Below is a small trained network, with its code and all its weights. Each question gives an input and a class and asks what happens when units are switched off, that is, made to give their printed mean instead of their output.

import numpy as np


def w(rows, s, z=0):
    codes = np.array(rows[::2]) - 128.0
    scale = np.full(codes.shape[1], s)
    scale[-1] = z or s
    return codes * scale


def f(y):
    return np.maximum(y, 0)


def log_softmax(a):
    a = a - a.max(-1, keepdims=True)
    return a - np.log(np.exp(a).sum(-1, keepdims=True))


def net(x, mask):
    res = np.array(x, float).reshape(1, 4) / 4 @ E
    y = f(res @ A[0][:, :-1].T + A[0][:, -1])
    res = res + np.where(mask, y, B[0][:, -1]) @ B[0][:, :-1]
    return log_softmax(res[-1] @ U[:, :-1].T + U[:, -1])


A, B = {}, {}
E = w([
[196,82,12,162,24,144],'x0',
[65,163,115,164,144,2],'x1',
[121,88,155,89,107,104],'x2',
[151,159,146,167,132,132],'x3',
],0.013)
A[0] = w([
[92,92,67,129,116,134,95],'N1',
[98,99,165,95,139,117,47],'N2',
[117,146,120,163,126,81,233],'N3',
[159,99,146,103,139,215,149],'N4',
[130,148,137,94,92,214,188],'N5',
[67,158,166,95,207,174,121],'N6',
[92,142,111,167,115,8,210],'N7',
[76,133,193,125,153,135,73],'N8',
[200,123,189,98,99,204,199],'N9',
[218,112,106,128,109,90,70],'N10',
[96,139,184,113,167,137,59],'N11',
[143,105,62,137,101,133,50],'N12',
[165,143,137,152,140,200,250],'N13',
[176,144,91,106,87,124,105],'N14',
[76,161,128,153,88,72,128],'N15',
[176,154,150,147,137,139,43],'N16',
[182,105,83,137,55,89,22],'N17',
[173,58,97,175,112,128,48],'N18',
],0.011,0.0013)
B[0] = w([
[101,78,115,145,154,130,177],'N1',
[193,61,107,131,107,146,177],'N2',
[92,176,82,39,77,103,185],'N3',
[58,199,34,83,56,165,233],'N4',
[101,170,100,70,105,116,216],'N5',
[137,72,135,200,223,174,254],'N6',
[75,190,116,37,96,97,249],'N7',
[153,61,142,154,174,132,217],'N8',
[91,182,66,60,75,111,248],'N9',
[169,102,178,152,189,116,194],'N10',
[202,77,150,189,135,145,215],'N11',
[144,124,161,141,201,146,205],'N12',
[73,133,131,102,107,121,208],'N13',
[152,149,138,158,138,82,193],'N14',
[115,172,113,74,2,95,199],'N15',
[133,167,150,106,145,125,153],'N16',
[168,127,131,216,212,183,232],'N17',
[151,56,138,185,202,131,208],'N18',
],0.0077,0.012)
U = w([
[56,114,124,40,56,109,249],'0',
[203,7,225,255,202,118,7],'1',
],0.0087,0.0011)

Each question gives the input, the list of numbers given to net, and the class t.
The units are the neurons (one row each of A and B). Each row of codes is followed by its name. A weight is (code - 128) times the scale printed after its matrix; where a second scale follows, it is the last column's (A, B and U).
mask holds one flag per neuron, in row order. A switched-off neuron (its flag False) gives its mean, the last column of its row in B, instead of its output. The means were averaged over made-up inputs and are rounded, as every weight is.
A unit's drop is (log p(t) with every unit on - log p(t) with that unit switched off) / (log p(t) with every unit on - log p(t) with every unit switched off).
most important unit: the unit with the biggest drop
top k neurons: the k neurons with the biggest drops, biggest first
drop when u is switched off: that unit's drop, to one decimal
input [-4,-4,-8,5], class 0: most important unit	N17
input [-5,4,0,-4], class 1: top 4 neurons	N6; N4; N9; N11
input [-5,-5,-8,4], class 0: top 2 neurons	N4; N9
input [6,-5,-2,1], class 1: top 2 neurons	N18; N17
input [7,-5,7,-5], class 1: top 2 neurons	N17; N18
input [-5,4,-5,0], class 1: top 2 neurons	N6; N4
input [-4,5,-6,8], class 0: top 2 neurons	N7; N3
input [-4,3,8,1], class 1: top 2 neurons	N4; N9
input [-6,-7,4,7], class 0: top 2 neurons	N9; N4
input [7,5,3,-2], class 1: drop when N17 is switched off	0.4
input [-6,-8,3,5], class 0: drop when N9 is switched off	0.2
input [6,5,6,1], class 1: drop when N17 is switched off	1.1
